Below are the code and all the weights of a small trained network. Each question names an input and a class and asks about switching units off, where a switched-off unit gives its printed mean instead of its output.

import numpy as np


def w(rows, s, z=0):
    codes = np.array(rows[::2]) - 128.0
    scale = np.full(codes.shape[1], s)
    scale[-1] = z or s
    return codes * scale


def f(y):
    return np.maximum(y, 0)


def log_softmax(a):
    a = a - a.max(-1, keepdims=True)
    return a - np.log(np.exp(a).sum(-1, keepdims=True))


def net(x, mask):
    res = np.array(x, float).reshape(1, 6) / 4 @ E
    y = f(res @ A[0][:, :-1].T + A[0][:, -1])
    res = res + np.where(mask, y, B[0][:, -1]) @ B[0][:, :-1]
    return log_softmax(res[-1] @ U[:, :-1].T + U[:, -1])


A, B = {}, {}
E = w([
[133,130,137,136,127,134,132],'x0',
[84,4,207,132,125,48,223],'x1',
[142,214,54,179,191,1,211],'x2',
[6,153,108,185,22,36,52],'x3',
[123,124,116,116,133,119,117],'x4',
[132,130,134,135,123,137,141],'x5',
],0.0091)
A[0] = w([
[70,77,152,105,83,168,111,128],'neuron 0',
[50,59,120,130,98,197,114,112],'neuron 1',
[147,254,75,130,82,201,46,210],'neuron 2',
[136,224,107,131,90,200,41,5],'neuron 3',
[183,57,140,71,189,152,140,1],'neuron 4',
[120,161,122,168,170,28,172,125],'neuron 5',
[98,104,166,143,120,85,100,144],'neuron 6',
[118,145,95,147,126,80,177,14],'neuron 7',
[117,162,112,134,135,82,173,47],'neuron 8',
[179,97,127,78,180,148,156,218],'neuron 9',
[124,78,145,110,103,144,84,208],'neuron 10',
[103,95,120,132,116,81,120,95],'neuron 11',
[225,45,128,53,227,175,186,154],'neuron 12',
[142,141,85,137,99,159,79,55],'neuron 13',
[229,249,36,106,233,173,146,169],'neuron 14',
[105,69,149,85,101,225,71,209],'neuron 15',
[142,70,158,91,128,216,39,2],'neuron 16',
],0.013,0.0095)
B[0] = w([
[169,108,147,109,85,120,93,176],'neuron 0',
[169,149,178,99,107,135,100,173],'neuron 1',
[130,136,30,127,233,100,194,244],'neuron 2',
[2,133,188,178,101,149,137,188],'neuron 3',
[42,85,171,123,77,104,174,165],'neuron 4',
[102,162,69,133,197,125,150,193],'neuron 5',
[136,115,161,128,111,136,101,162],'neuron 6',
[41,85,111,106,105,142,113,148],'neuron 7',
[71,96,137,165,135,156,170,151],'neuron 8',
[211,161,98,127,129,147,93,198],'neuron 9',
[130,118,178,138,71,161,140,181],'neuron 10',
[129,135,162,122,108,145,151,150],'neuron 11',
[29,138,61,152,207,111,171,232],'neuron 12',
[72,73,126,92,121,140,138,153],'neuron 13',
[237,112,204,101,44,137,66,252],'neuron 14',
[6,124,128,143,137,120,135,215],'neuron 15',
[235,157,47,136,190,86,162,177],'neuron 16',
],0.018,0.024)
U = w([
[192,139,124,139,226,129,136,2],'0',
[102,87,190,141,154,125,144,251],'1',
[254,101,226,92,104,160,66,171],'2',
],0.012,0.0013)

Each question gives the input, the list of numbers given to net, and the class t.
The units are the neurons (one row each of A and B). Each row of codes is followed by its name. A weight is (code - 128) times the scale printed after its matrix; where a second scale follows, it is the last column's (A, B and U).
mask holds one flag per neuron, in row order. A switched-off neuron (its flag False) gives its mean, the last column of its row in B, instead of its output. The means were averaged over made-up inputs and are rounded, as every weight is.
A unit's drop is (log p(t) with every unit on - log p(t) with that unit switched off) / (log p(t) with every unit on - log p(t) with every unit switched off).
The circuit of an input: a set's keep is (log p(t) with only the set's units on - log p(t) with every unit switched off) / (log p(t) with every unit on - log p(t) with every unit switched off). Starting from the 12 units with the biggest drops (on a tie, the unit counted first), units are removed one at a time, each time the one whose removal leaves the highest keep (on an exact tie, the one counted first), for as long as the keep stays at least 0.8.
circuit, biggest first: the units of the circuit, biggest drop first
k most important neurons: the k neurons with the biggest drops, biggest first
drop of u: that unit's drop, to one decimal
input [-4,-6,2,0,2,-2], class 2: circuit, biggest first : neuron 14
input [-4,-1,-6,-1,2,8], class 0: 2 most important neurons : neuron 16; neuron 14
input [-6,-2,2,0,-3,-2], class 2: 2 most important neurons : neuron 12; neuron 15
input [-5,-7,-2,4,4,0], class 1: 2 most important neurons : neuron 3; neuron 9
input [3,7,2,-2,-8,5], class 0: 2 most important neurons : neuron 3; neuron 15
input [-7,-8,-1,6,-6,-7], class 1: 4 most important neurons : neuron 3; neuron 16; neuron 13; neuron 9
input [-4,2,-2,-7,-4,-3], class 1: 2 most important neurons : neuron 4; neuron 2
input [3,-8,-5,2,1,-7], class 1: 4 most important neurons : neuron 3; neuron 15; neuron 13; neuron 9
input [-1,6,-1,-8,0,-8], class 1: 2 most important neurons : neuron 4; neuron 2
input [8,6,-3,6,-3,7], class 2: drop of neuron 14 : 0.0
input [3,-5,7,-4,1,-1], class 2: drop of neuron 14 : 2.1
input [4,6,-7,1,7,8], class 2: drop of neuron 5 : 0.1
